Below are the code and all the weights of a small trained network. Each question names an input and a class and asks about switching units off, where a switched-off unit gives its printed mean instead of its output.

import numpy as np


def w(rows, s, z=0):
    codes = np.array(rows[::2]) - 128.0
    scale = np.full(codes.shape[1], s)
    scale[-1] = z or s
    return codes * scale


def f(y):
    return np.maximum(y, 0)


def log_softmax(a):
    a = a - a.max(-1, keepdims=True)
    return a - np.log(np.exp(a).sum(-1, keepdims=True))


def net(x, mask):
    res = np.array(x, float).reshape(1, 4) / 4 @ E
    y = f(res @ A[0][:, :-1].T + A[0][:, -1])
    res = res + np.where(mask, y, B[0][:, -1]) @ B[0][:, :-1]
    return log_softmax(res[-1] @ U[:, :-1].T + U[:, -1])


A, B = {}, {}
E = w([
[127,129,126],'x0',
[200,144,255],'x1',
[222,99,105],'x2',
[173,239,129],'x3',
],0.01)
A[0] = w([
[125,136,76,68],'neuron 0',
[155,80,250,65],'neuron 1',
[212,94,109,66],'neuron 2',
[152,112,194,107],'neuron 3',
[125,67,129,60],'neuron 4',
[80,185,142,182],'neuron 5',
[131,168,94,137],'neuron 6',
[53,143,142,101],'neuron 7',
[113,79,153,68],'neuron 8',
[213,79,59,142],'neuron 9',
[143,226,137,112],'neuron 10',
[158,143,170,90],'neuron 11',
[155,151,169,112],'neuron 12',
[221,79,130,134],'neuron 13',
[209,120,104,137],'neuron 14',
[107,167,145,74],'neuron 15',
[119,144,162,94],'neuron 16',
[149,221,168,90],'neuron 17',
[69,72,156,127],'neuron 18',
[103,165,20,88],'neuron 19',
[131,83,120,98],'neuron 20',
[158,10,170,105],'neuron 21',
[26,149,234,91],'neuron 22',
[160,190,85,84],'neuron 23',
[138,112,121,202],'neuron 24',
[171,175,91,89],'neuron 25',
[144,122,187,84],'neuron 26',
[112,126,222,105],'neuron 27',
[122,133,135,235],'neuron 28',
[82,146,191,129],'neuron 29',
[171,183,116,79],'neuron 30',
[92,21,148,76],'neuron 31',
[159,182,132,71],'neuron 32',
[138,192,87,77],'neuron 33',
[81,144,153,254],'neuron 34',
[116,96,139,75],'neuron 35',
[189,123,189,91],'neuron 36',
[128,73,105,132],'neuron 37',
[93,127,65,51],'neuron 38',
[126,27,168,44],'neuron 39',
[60,117,175,138],'neuron 40',
],0.013,0.0078)
B[0] = w([
[104,54,72,155],'neuron 0',
[83,103,62,254],'neuron 1',
[77,247,104,187],'neuron 2',
[106,122,47,208],'neuron 3',
[85,132,134,161],'neuron 4',
[161,177,167,207],'neuron 5',
[127,97,179,173],'neuron 6',
[96,176,103,172],'neuron 7',
[80,141,176,156],'neuron 8',
[126,225,117,239],'neuron 9',
[86,81,165,225],'neuron 10',
[99,98,95,185],'neuron 11',
[131,87,85,195],'neuron 12',
[141,225,132,237],'neuron 13',
[144,182,134,212],'neuron 14',
[102,153,137,147],'neuron 15',
[90,148,93,154],'neuron 16',
[84,112,154,229],'neuron 17',
[125,130,183,199],'neuron 18',
[114,106,64,220],'neuron 19',
[113,130,145,161],'neuron 20',
[109,130,179,238],'neuron 21',
[109,187,107,221],'neuron 22',
[58,90,192,179],'neuron 23',
[192,122,138,200],'neuron 24',
[62,129,184,176],'neuron 25',
[82,51,72,187],'neuron 26',
[80,108,37,217],'neuron 27',
[192,90,138,227],'neuron 28',
[169,186,106,191],'neuron 29',
[84,103,143,180],'neuron 30',
[90,110,176,217],'neuron 31',
[67,125,147,174],'neuron 32',
[53,90,180,169],'neuron 33',
[255,151,126,240],'neuron 34',
[96,133,160,141],'neuron 35',
[128,100,99,227],'neuron 36',
[128,155,157,191],'neuron 37',
[91,132,86,172],'neuron 38',
[52,122,163,195],'neuron 39',
[142,222,140,189],'neuron 40',
],0.0075,0.0084)
U = w([
[57,64,26,90],'0',
[40,84,253,81],'1',
[124,128,146,247],'2',
[112,212,131,55],'3',
[230,77,161,145],'4',
],0.012,0.014)

Each question gives the input, the list of numbers given to net, and the class t.
The units are the neurons (one row each of A and B). Each row of codes is followed by its name. A weight is (code - 128) times the scale printed after its matrix; where a second scale follows, it is the last column's (A, B and U).
mask holds one flag per neuron, in row order. A switched-off neuron (its flag False) gives its mean, the last column of its row in B, instead of its output. The means were averaged over made-up inputs and are rounded, as every weight is.
A unit's drop is (log p(t) with every unit on - log p(t) with that unit switched off) / (log p(t) with every unit on - log p(t) with every unit switched off).
The circuit of an input: a set's keep is (log p(t) with only the set's units on - log p(t) with every unit switched off) / (log p(t) with every unit on - log p(t) with every unit switched off). Starting from the 12 units with the biggest drops (on a tie, the unit counted first), units are removed one at a time, each time the one whose removal leaves the highest keep (on an exact tie, the one counted first), for as long as the keep stays at least 0.8.
units of the circuit, in order: the units of the circuit, biggest drop first
unit that matters most: the unit with the biggest drop
k most important neurons: the k neurons with the biggest drops, biggest first
drop of u: that unit's drop, to one decimal
input [4,2,-7,2], class 3: units of the circuit, in order	neuron 22; neuron 29
input [4,-4,8,1], class 3: units of the circuit, in order	neuron 9; neuron 2
input [-6,8,-8,0], class 0: units of the circuit, in order	neuron 27; neuron 1
input [2,-1,-5,-3], class 3: units of the circuit, in order	neuron 40; neuron 22; neuron 10
input [-1,-5,-7,8], class 1: most important neuron	neuron 33
input [-5,5,-6,-5], class 3: units of the circuit, in order	neuron 40; neuron 22
input [-6,-5,6,-2], class 2: units of the circuit, in order	neuron 1; neuron 27
input [-8,-5,3,-3], class 2: units of the circuit, in order	neuron 1; neuron 27
input [0,-4,5,0], class 3: units of the circuit, in order	neuron 9; neuron 1
input [-6,6,-1,7], class 1: 2 most important neurons	neuron 10; neuron 17
input [6,6,8,-4], class 3: units of the circuit, in order	neuron 13; neuron 2
input [-5,5,7,4], class 3: 4 most important neurons	neuron 13; neuron 2; neuron 14; neuron 9
input [-8,8,1,-7], class 0: 2 most important neurons	neuron 1; neuron 27
input [-4,3,5,-7], class 1: units of the circuit, in order	neuron 21
input [-8,-5,0,-5], class 2: 2 most important neurons	neuron 1; neuron 27
input [-2,-4,-3,-5], class 1: 2 most important neurons	neuron 31; neuron 18
input [2,-7,-8,8], class 1: 2 most important neurons	neuron 33; neuron 23
input [7,5,-8,8], class 1: 2 most important neurons	neuron 10; neuron 17
input [6,-3,3,-3], class 2: drop of neuron 27	0.1
input [-2,-1,6,-6], class 1: drop of neuron 34	0.2
input [0,-5,6,-5], class 3: unit that matters most	neuron 9
input [3,4,-7,-5], class 3: drop of neuron 22	0.2
